Below are the code and all the weights of a small trained network. Each question names an input and a class and asks about switching units off, where a switched-off unit gives its printed mean instead of its output.

import numpy as np


def w(rows, s, z=0):
    codes = np.array(rows[::2]) - 128.0
    scale = np.full(codes.shape[1], s)
    scale[-1] = z or s
    return codes * scale


def norm(h):
    return h / np.sqrt((h * h).mean(-1, keepdims=True) + 1e-5)


def f(y):
    return np.maximum(y, 0)


def log_softmax(a):
    a = a - a.max(-1, keepdims=True)
    return a - np.log(np.exp(a).sum(-1, keepdims=True))


def net(x, mask):
    res = np.array(x, float).reshape(1, 4) / 4 @ E
    u = 0
    for l in range(4):
        y = f(norm(res) @ A[l][:, :-1].T + A[l][:, -1])
        res = res + np.where(mask[u : u + 9], y, B[l][:, -1]) @ B[l][:, :-1]
        u += 9
    return log_softmax(norm(res)[-1] @ U[:, :-1].T + U[:, -1])


A, B = {}, {}
E = w([
[128,130,125,124],'x0',
[2,222,97,238],'x1',
[165,58,47,160],'x2',
[135,125,132,131],'x3',
],0.0066)
A[0] = w([
[119,175,194,138,253],'L0N0',
[101,160,207,110,216],'L0N1',
[173,124,88,1,253],'L0N2',
[99,125,150,208,152],'L0N3',
[83,181,92,207,132],'L0N4',
[132,145,71,145,55],'L0N5',
[44,220,79,251,174],'L0N6',
[89,155,112,143,46],'L0N7',
[60,76,107,115,169],'L0N8',
],0.0093,0.0052)
B[0] = w([
[173,96,185,127,194],'L0N0',
[126,113,255,125,187],'L0N1',
[191,118,191,173,223],'L0N2',
[199,140,111,98,171],'L0N3',
[76,134,126,89,195],'L0N4',
[97,105,111,179,137],'L0N5',
[92,111,63,57,248],'L0N6',
[191,131,141,113,141],'L0N7',
[190,142,148,156,154],'L0N8',
],0.009,0.011)
A[1] = w([
[68,170,115,142,159],'L1N0',
[79,166,132,167,3],'L1N1',
[177,78,117,90,210],'L1N2',
[51,126,108,56,106],'L1N3',
[86,121,134,83,54],'L1N4',
[127,141,190,127,170],'L1N5',
[111,98,183,76,97],'L1N6',
[163,138,6,162,64],'L1N7',
[95,50,92,143,45],'L1N8',
],0.013,0.0061)
B[1] = w([
[211,105,146,131,164],'L1N0',
[26,103,85,207,128],'L1N1',
[98,163,136,254,254],'L1N2',
[202,125,159,196,222],'L1N3',
[184,173,175,139,160],'L1N4',
[97,125,58,155,210],'L1N5',
[113,216,113,121,195],'L1N6',
[13,150,44,89,167],'L1N7',
[160,246,92,31,142],'L1N8',
],0.0079,0.0088)
A[2] = w([
[40,211,132,210,140],'L2N0',
[61,232,157,31,6],'L2N1',
[171,150,242,188,88],'L2N2',
[59,189,185,22,55],'L2N3',
[81,139,47,53,254],'L2N4',
[207,81,68,126,76],'L2N5',
[155,193,195,7,34],'L2N6',
[198,36,52,151,128],'L2N7',
[179,150,159,2,14],'L2N8',
],0.0093,0.0043)
B[2] = w([
[189,91,166,153,170],'L2N0',
[248,161,18,118,160],'L2N1',
[81,172,122,37,255],'L2N2',
[207,82,43,98,160],'L2N3',
[75,145,177,19,186],'L2N4',
[44,93,55,206,152],'L2N5',
[254,99,74,164,176],'L2N6',
[24,126,30,144,175],'L2N7',
[214,116,140,129,146],'L2N8',
],0.0096,0.0095)
A[3] = w([
[57,87,77,246,33],'L3N0',
[102,80,125,249,135],'L3N1',
[117,99,160,94,1],'L3N2',
[148,83,94,79,59],'L3N3',
[111,125,244,67,118],'L3N4',
[149,138,185,73,92],'L3N5',
[76,93,42,22,126],'L3N6',
[168,186,124,173,87],'L3N7',
[131,141,238,107,115],'L3N8',
],0.013,0.0085)
B[3] = w([
[129,1,84,252,240],'L3N0',
[90,111,98,147,253],'L3N1',
[63,67,104,161,128],'L3N2',
[119,84,184,219,138],'L3N3',
[157,164,166,238,225],'L3N4',
[64,167,132,251,187],'L3N5',
[53,189,110,92,245],'L3N6',
[160,115,121,76,172],'L3N7',
[102,241,250,151,223],'L3N8',
],0.009,0.0067)
U = w([
[148,230,253,209,203],'0',
[229,186,71,111,255],'1',
[114,83,218,102,1],'2',
[100,95,220,93,1],'3',
[110,56,225,67,1],'4',
[125,89,188,97,1],'5',
[130,82,75,226,243],'6',
[78,210,60,62,231],'7',
],0.016,0.0085)

Each question gives the input, the list of numbers given to net, and the class t.
The units are the neurons (one row each of A and B). Each row of codes is followed by its name. A weight is (code - 128) times the scale printed after its matrix; where a second scale follows, it is the last column's (A, B and U).
mask holds one flag per neuron, layer by layer. A switched-off neuron (its flag False) gives its mean, the last column of its row in B, instead of its output. The means were averaged over made-up inputs and are rounded, as every weight is.
A unit's drop is (log p(t) with every unit on - log p(t) with that unit switched off) / (log p(t) with every unit on - log p(t) with every unit switched off).
most important unit: the unit with the biggest drop
top k neurons: the k neurons with the biggest drops, biggest first
k most important neurons of layer l: the k neurons of layer l with the biggest drops, biggest first
drop when u is switched off: that unit's drop, to one decimal
input [-3,1,-8,-1], class 1: most important unit	L0N2
input [1,4,0,6], class 1: top 4 neurons	L0N6, L0N2, L1N5, L0N4
input [-7,4,0,-8], class 1: 3 most important neurons of layer 0	L0N6, L0N2, L0N4
input [-6,8,0,8], class 1: top 2 neurons	L0N6, L0N4
input [2,8,2,5], class 7: top 2 neurons	L0N6, L0N2
input [-7,-8,1,-8], class 6: top 2 neurons	L2N5, L1N4
input [-6,-4,1,-2], class 6: top 3 neurons	L0N4, L0N1, L2N4
input [4,-6,1,-5], class 6: 3 most important neurons of layer 2	L2N7, L2N4, L2N5
input [4,-1,1,8], class 6: top 4 neurons	L0N1, L1N6, L0N4, L2N4
input [-1,-4,1,4], class 6: top 4 neurons	L0N4, L0N1, L2N4, L2N7
input [-8,2,0,5], class 1: top 2 neurons	L0N6, L0N2
input [-1,2,0,7], class 1: top 2 neurons	L0N6, L1N5
input [-8,1,-4,2], class 1: top 2 neurons	L0N2, L1N6
input [6,7,-4,-5], class 1: most important unit	L1N2
input [-6,1,8,-5], class 7: drop when L2N4 is switched off	0.1
input [-8,-8,0,2], class 0: drop when L0N6 is switched off	2.6
input [8,1,-4,8], class 1: drop when L0N2 is switched off	0.9
